Below is a small trained network, with its code and all its weights. Each question gives an input and a class and asks what happens when units are switched off, that is, made to give their printed mean instead of their output.

import numpy as np


def w(rows, s, z=0):
    codes = np.array(rows[::2]) - 128.0
    scale = np.full(codes.shape[1], s)
    scale[-1] = z or s
    return codes * scale


def f(y):
    return y / 2 * (1 + np.tanh(0.7978845608 * (y + 0.044715 * y**3)))


def log_softmax(a):
    a = a - a.max(-1, keepdims=True)
    return a - np.log(np.exp(a).sum(-1, keepdims=True))


def net(x, mask):
    res = np.array(x, float).reshape(1, 4) / 4 @ E
    y = f(res @ A[0][:, :-1].T + A[0][:, -1])
    res = res + np.where(mask, y, B[0][:, -1]) @ B[0][:, :-1]
    return log_softmax(res[-1] @ U[:, :-1].T + U[:, -1])


A, B = {}, {}
E = w([
[34,102,42,99,125,143],'x0',
[90,186,135,156,232,88],'x1',
[158,105,91,77,141,1],'x2',
[133,133,128,113,135,140],'x3',
],0.015)
A[0] = w([
[70,212,108,129,205,81,2],'n1',
[120,79,78,79,97,110,107],'n2',
[123,141,95,133,90,109,108],'n3',
[159,87,126,128,149,155,116],'n4',
[136,136,89,116,108,123,116],'n5',
[107,169,165,139,113,119,120],'n6',
[220,130,183,139,109,97,76],'n7',
[125,60,66,86,97,116,109],'n8',
[70,103,135,181,97,239,51],'n9',
[180,93,110,109,175,65,144],'n10',
[255,132,172,157,122,114,160],'n11',
[135,110,112,99,132,130,122],'n12',
[32,111,93,107,149,154,70],'n13',
[232,142,186,126,96,90,55],'n14',
[176,66,159,124,53,172,68],'n15',
[140,90,114,148,155,139,107],'n16',
[35,116,78,118,157,161,17],'n17',
[159,213,191,194,157,155,143],'n18',
[76,191,140,181,62,243,184],'n19',
[104,117,46,73,98,86,92],'n20',
[113,147,186,172,160,159,135],'n21',
[149,153,152,139,176,143,122],'n22',
[129,159,171,188,165,101,142],'n23',
[64,180,135,126,225,87,132],'n24',
[127,125,156,152,147,135,120],'n25',
[140,174,161,156,172,141,131],'n26',
[174,177,143,106,140,65,76],'n27',
[90,178,98,143,221,91,67],'n28',
[127,55,82,63,104,100,113],'n29',
[85,124,92,147,162,118,92],'n30',
[160,90,139,83,172,56,20],'n31',
[138,188,168,215,186,149,137],'n32',
],0.013,0.014)
B[0] = w([
[111,50,51,88,35,235,181],'n1',
[77,118,148,78,130,136,181],'n2',
[111,119,144,109,147,134,138],'n3',
[146,124,113,122,135,120,133],'n4',
[84,119,148,131,132,143,141],'n5',
[95,150,144,141,162,137,141],'n6',
[132,91,92,123,73,180,179],'n7',
[76,114,152,66,128,137,189],'n8',
[96,70,71,70,37,194,195],'n9',
[155,114,87,115,106,167,194],'n10',
[178,110,99,181,105,137,221],'n11',
[106,122,119,122,142,123,139],'n12',
[187,124,126,156,100,120,181],'n13',
[122,98,63,79,57,213,180],'n14',
[232,163,156,229,161,41,188],'n15',
[135,134,124,123,130,133,123],'n16',
[245,166,155,219,162,44,171],'n17',
[103,157,192,108,180,80,213],'n18',
[228,122,104,158,100,124,252],'n19',
[77,134,138,100,126,125,191],'n20',
[112,156,162,123,187,96,181],'n21',
[97,124,173,114,173,99,160],'n22',
[95,123,165,122,137,130,184],'n23',
[189,150,112,169,116,120,222],'n24',
[101,136,152,128,153,101,142],'n25',
[110,150,158,91,163,92,175],'n26',
[211,121,112,171,115,121,167],'n27',
[177,116,93,148,87,169,194],'n28',
[79,117,153,58,145,160,194],'n29',
[160,136,105,137,96,148,157],'n30',
[223,178,177,201,169,40,161],'n31',
[97,141,177,102,192,90,207],'n32',
],0.012,0.02)
U = w([
[197,190,130,215,126,92,98],'0',
[117,99,55,104,51,195,250],'1',
[5,187,173,92,177,103,48],'2',
],0.014,0.0024)

Each question gives the input, the list of numbers given to net, and the class t.
The units are the neurons (one row each of A and B). Each row of codes is followed by its name. A weight is (code - 128) times the scale printed after its matrix; where a second scale follows, it is the last column's (A, B and U).
mask holds one flag per neuron, in row order. A switched-off neuron (its flag False) gives its mean, the last column of its row in B, instead of its output. The means were averaged over made-up inputs and are rounded, as every weight is.
A unit's drop is (log p(t) with every unit on - log p(t) with that unit switched off) / (log p(t) with every unit on - log p(t) with every unit switched off).
The circuit of an input: a set's keep is (log p(t) with only the set's units on - log p(t) with every unit switched off) / (log p(t) with every unit on - log p(t) with every unit switched off). Starting from the 12 units with the biggest drops (on a tie, the unit counted first), units are removed one at a time, each time the one whose removal leaves the highest keep (on an exact tie, the one counted first), for as long as the keep stays at least 0.8.
circuit, biggest first: the units of the circuit, biggest drop first
unit that matters most: the unit with the biggest drop
top k neurons: the k neurons with the biggest drops, biggest first
drop of u: that unit's drop, to one decimal
input [2,1,-7,1], class 0: top 3 neurons	n19; n1; n14
input [-5,-5,8,-3], class 1: circuit, biggest first	n14
input [0,0,3,-3], class 1: top 4 neurons	n18; n15; n32; n17
input [-8,-3,5,8], class 1: top 2 neurons	n14; n7
input [0,5,-8,-1], class 2: top 2 neurons	n32; n18
input [-8,-6,7,-2], class 1: top 2 neurons	n14; n7
input [-8,-7,4,-8], class 1: top 2 neurons	n14; n7
input [8,3,-1,1], class 0: top 3 neurons	n17; n14; n13
input [0,-6,-5,-7], class 0: top 2 neurons	n15; n1
input [0,-6,-3,-8], class 0: top 3 neurons	n15; n1; n14
input [0,-6,0,6], class 0: top 3 neurons	n15; n1; n9
input [5,4,-8,-5], class 0: drop of n17	0.7
input [-2,-7,-2,2], class 0: drop of n1	0.1
input [6,6,-6,7], class 0: drop of n17	4.2
input [4,2,-8,3], class 0: unit that matters most	n17
